Below is a small trained network, with its code and all its weights. Each question gives an input and a target symbol and asks what happens when units are switched off, that is, made to give their printed mean instead of their output.

import numpy as np


def w(rows, s, z=0):
    codes = np.array(rows[::2]) - 128.0
    scale = np.full(codes.shape[1], s)
    scale[-1] = z or s
    return codes * scale


def f(y):
    return np.maximum(y, 0)


def softmax(a):
    e = np.exp(a - a.max(-1, keepdims=True))
    return e / e.sum(-1, keepdims=True)


def log_softmax(a):
    a = a - a.max(-1, keepdims=True)
    return a - np.log(np.exp(a).sum(-1, keepdims=True))


def net(x, mask):
    ids = ['ΓΔΠαβζλξτ'.index(c) for c in x.split()]
    T = len(ids)
    res = E[ids] + P[:T]
    u = 0
    for l in range(2):
        q, k, v = (res @ M[l].T for M in (Q, K, V))
        z = softmax(np.where(np.tri(T) > 0, q @ k.T / 4**0.5, -1e9)) @ v
        res = res + np.where(mask[u], z, O[l][:, -1]) @ O[l][:, :-1]
        u += 1
        y = f(res @ A[l][:, :-1].T + A[l][:, -1])
        res = res + np.where(mask[u : u + 8], y, B[l][:, -1]) @ B[l][:, :-1]
        u += 8
    return log_softmax(res[-1] @ U[:, :-1].T + U[:, -1])


Q, K, V, O, A, B = {}, {}, {}, {}, {}, {}
E = w([
[171,113,128,151,118,114,80,115,171,132],'Γ',
[81,121,162,57,146,168,106,117,211,225],'Δ',
[192,117,51,78,112,156,138,132,42,110],'Π',
[183,102,136,90,28,118,189,141,92,189],'α',
[48,146,40,33,200,152,107,142,168,76],'β',
[78,111,109,104,104,228,138,184,37,193],'ζ',
[153,74,80,211,147,177,112,124,175,153],'λ',
[159,208,208,102,76,130,191,77,138,123],'ξ',
[123,58,94,158,254,80,150,164,142,192],'τ',
],0.019)
P = w([
[254,99,71,25,180,244,64,21,95,205],'0',
[148,164,152,131,171,214,122,27,13,147],'1',
[177,174,57,106,150,196,101,29,83,139],'2',
[146,152,80,111,140,167,105,33,87,134],'3',
[117,140,103,113,129,138,110,45,87,139],'4',
[105,138,119,106,105,138,111,71,99,146],'5',
[118,129,92,122,120,119,123,52,142,111],'6',
[100,132,120,110,83,133,121,98,142,140],'7',
[87,99,125,115,101,107,136,96,142,120],'8',
[113,116,105,114,77,121,142,106,182,100],'9',
[94,100,105,116,70,104,150,108,200,99],'10',
[109,111,84,91,49,125,153,125,238,80],'11',
[85,95,117,85,33,112,163,169,227,122],'12',
[35,57,149,98,66,91,188,173,196,140],'13',
],0.0072)
Q[0] = w([
[146,223,137,96,120,94,132,73,71,110],'0.h1',
[97,139,137,146,122,138,160,90,206,196],'0.h1',
[128,2,55,61,141,178,103,144,121,158],'0.h1',
[121,139,175,204,193,156,130,180,102,158],'0.h1',
],0.0074)
K[0] = w([
[106,199,188,98,18,236,110,88,137,41],'0.h1',
[136,181,189,39,195,48,223,86,181,225],'0.h1',
[19,86,8,188,197,34,181,254,170,174],'0.h1',
[121,177,75,133,240,180,39,71,38,183],'0.h1',
],0.0043)
V[0] = w([
[81,81,129,180,129,137,123,108,141,160],'0.h1',
[70,107,135,108,154,170,2,155,190,129],'0.h1',
[57,185,162,98,135,42,152,238,203,143],'0.h1',
[79,139,123,76,75,160,118,93,145,139],'0.h1',
],0.0064)
O[0] = w([
[143,255,143,210,51,162,127,169,162,183,150],'0.h1',
[183,123,47,171,149,193,91,101,123,22,254],'0.h1',
[124,88,144,128,98,173,203,110,156,123,4],'0.h1',
[176,110,188,90,203,140,111,148,105,138,192],'0.h1',
],0.0091,0.0035)
A[0] = w([
[185,65,165,101,188,119,148,60,150,175,77],'0.n1',
[118,129,71,161,144,161,72,75,69,140,104],'0.n2',
[229,122,147,190,32,172,145,83,133,180,251],'0.n3',
[153,171,130,151,121,98,176,50,97,253,194],'0.n4',
[147,148,221,215,151,128,63,136,136,108,192],'0.n5',
[200,54,146,115,68,85,125,173,109,180,117],'0.n6',
[154,138,136,189,113,63,63,184,152,73,210],'0.n7',
[219,99,139,149,111,124,146,102,78,222,137],'0.n8',
],0.0063,0.0022)
B[0] = w([
[88,142,141,177,151,186,173,143,160,182,170],'0.n1',
[105,203,185,106,147,123,152,140,107,172,254],'0.n2',
[41,112,88,153,159,120,101,101,114,138,235],'0.n3',
[98,128,115,98,130,151,78,115,111,154,208],'0.n4',
[159,122,106,126,149,112,108,94,120,125,161],'0.n5',
[110,116,119,187,119,169,105,94,83,137,183],'0.n6',
[155,62,102,86,96,255,136,79,87,131,169],'0.n7',
[112,87,100,88,153,122,144,137,72,171,203],'0.n8',
],0.0092,0.0065)
Q[1] = w([
[95,154,83,141,136,152,105,69,121,137],'1.h1',
[104,141,154,149,66,54,113,145,155,83],'1.h1',
[5,106,76,72,174,183,124,88,170,118],'1.h1',
[133,145,130,108,145,126,133,131,116,116],'1.h1',
],0.011)
K[1] = w([
[112,107,134,167,45,36,242,194,114,110],'1.h1',
[131,147,180,41,211,193,102,3,51,176],'1.h1',
[155,103,160,153,42,151,244,147,178,87],'1.h1',
[214,84,83,160,51,186,145,135,80,120],'1.h1',
],0.005)
V[1] = w([
[53,127,55,163,180,85,134,197,168,100],'1.h1',
[105,164,119,1,121,115,157,192,92,135],'1.h1',
[100,81,83,92,93,119,64,56,52,81],'1.h1',
[140,106,129,161,119,165,209,196,37,135],'1.h1',
],0.0076)
O[1] = w([
[107,198,134,180,234,107,164,124,97,140,184],'1.h1',
[119,128,140,108,121,164,207,141,102,62,178],'1.h1',
[116,25,122,176,101,33,166,200,71,98,254],'1.h1',
[120,157,42,104,113,146,159,183,191,251,119],'1.h1',
],0.013,0.0067)
A[1] = w([
[137,254,127,84,153,220,86,41,136,172,101],'1.n1',
[208,52,139,64,113,105,69,148,110,79,54],'1.n2',
[116,211,115,158,166,131,111,78,45,90,59],'1.n3',
[115,129,17,176,153,232,99,118,177,93,185],'1.n4',
[89,122,156,122,155,118,78,133,126,50,140],'1.n5',
[134,168,47,60,148,121,24,146,159,155,192],'1.n6',
[156,142,225,83,107,162,71,86,188,91,255],'1.n7',
[95,59,162,135,70,73,97,163,80,121,96],'1.n8',
],0.0066,0.0023)
B[1] = w([
[234,131,59,189,23,113,157,87,193,162,195],'1.n1',
[183,97,196,112,76,32,126,91,196,54,174],'1.n2',
[91,193,130,169,138,79,148,113,244,130,220],'1.n3',
[106,178,242,44,166,91,157,151,47,140,246],'1.n4',
[149,130,145,119,203,195,136,44,151,147,196],'1.n5',
[80,89,132,69,30,102,93,206,213,112,188],'1.n6',
[115,105,37,122,207,149,2,145,19,131,146],'1.n7',
[162,119,98,196,169,179,99,113,154,106,209],'1.n8',
],0.0067,0.012)
U = w([
[180,92,179,157,118,110,123,123,191,105,146],'Γ',
[170,142,111,126,144,186,88,110,144,129,2],'Δ',
[222,165,114,110,124,51,152,149,79,112,28],'Π',
[118,60,70,135,149,140,146,121,185,133,45],'α',
[157,131,116,148,198,163,169,84,98,121,206],'β',
[124,159,113,110,138,166,124,194,113,139,90],'ζ',
[69,150,144,135,144,63,2,186,109,135,249],'λ',
[92,130,210,76,71,120,133,60,109,143,179],'ξ',
[163,176,95,125,102,82,175,91,171,153,51],'τ',
],0.0068,0.0027)

Each question gives the input, a string of symbols that net reads in full, and the target symbol t.
The units are the heads (4 rows each of Q, K, V and O) and the neurons (one row each of A and B). Each row of codes is followed by its name. A weight is (code - 128) times the scale printed after its matrix; where a second scale follows, it is the last column's (O, A, B and U).
mask holds one flag per unit, layer by layer, with each layer's heads first. A switched-off unit (its flag False) gives its mean, the last column of its rows in O or B, instead of its output. The means were averaged over made-up inputs and are rounded, as every weight is.
A unit's drop is (log p(t) with every unit on - log p(t) with that unit switched off) / (log p(t) with every unit on - log p(t) with every unit switched off).
The circuit of an input: a set's keep is (log p(t) with only the set's units on - log p(t) with every unit switched off) / (log p(t) with every unit on - log p(t) with every unit switched off). Starting from the 12 units with the biggest drops (on a tie, the unit counted first), units are removed one at a time, each time the one whose removal leaves the highest keep (on an exact tie, the one counted first), for as long as the keep stays at least 0.8.
units of the circuit, in order: the units of the circuit, biggest drop first
k most important neurons: the k neurons with the biggest drops, biggest first
k most important neurons of layer l: the k neurons of layer l with the biggest drops, biggest first
input β τ α, target τ: units of the circuit, in order -> 1.h1, 0.h1, 1.n1, 0.n6
input β Δ β, target Δ: 4 most important neurons -> 0.n2, 0.n1, 1.n7, 1.n1
input β ζ τ ξ ξ, target τ: units of the circuit, in order -> 1.h1, 0.h1, 1.n1, 0.n1
input α λ λ τ β λ, target τ: units of the circuit, in order -> 1.h1, 1.n1, 0.h1
input λ α β λ α λ ξ β ξ β Δ, target Δ: units of the circuit, in order -> 1.h1, 0.h1, 1.n7, 0.n1
input λ Γ ζ Π β λ β α τ λ λ, target τ: units of the circuit, in order -> 1.h1, 0.h1, 1.n1
input β β β ζ ξ τ β ζ α λ α, target λ: 4 most important neurons of layer 0 -> 0.n4, 0.n8, 0.n3, 0.n6
input λ ξ Δ ζ β β β β β α, target α: units of the circuit, in order -> 0.n3, 1.h1, 1.n4
input Δ ξ ξ λ α λ Γ, target Γ: units of the circuit, in order -> 1.h1, 1.n2, 0.n2, 1.n8
input β τ λ ζ β β α β ζ β α β β Δ, target β: most important neuron of layer 1 -> 1.n6
input α β Δ λ τ β β β β β β ζ β τ, target β: units of the circuit, in order -> 1.h1, 0.n3
input β β β Π α ξ β β τ, target τ: units of the circuit, in order -> 0.h1, 1.h1, 1.n1
input Γ ξ α β α β β β τ Π τ ξ Π, target τ: 2 most important neurons -> 1.n1, 0.n3
input τ λ Π, target τ: units of the circuit, in order -> 0.n2, 0.h1, 1.n1, 1.h1
input β α λ, target λ: 2 most important neurons -> 0.n6, 0.n4
input λ β β α α β β ξ β, target ξ: units of the circuit, in order -> 0.h1, 1.h1, 1.n4
input β Γ α β β λ λ λ Γ τ, target τ: units of the circuit, in order -> 1.h1, 0.h1, 1.n1
input β λ β, target λ: most important neuron -> 1.n6
input Π α α β τ ξ β λ Δ ζ β β Γ, target β: 2 most important neurons -> 0.n7, 0.n4
input Δ ζ Δ β Γ Δ β τ λ β α α Π β, target β: 3 most important neurons -> 0.n3, 0.n4, 0.n8
input τ β β β λ β ξ β ξ ξ β, target ξ: most important neuron of layer 1 -> 1.n4
input λ β β β Δ β, target Δ: 3 most important neurons -> 0.n1, 1.n7, 1.n1
input λ ξ λ, target ξ: 2 most important neurons -> 0.n7, 0.n3
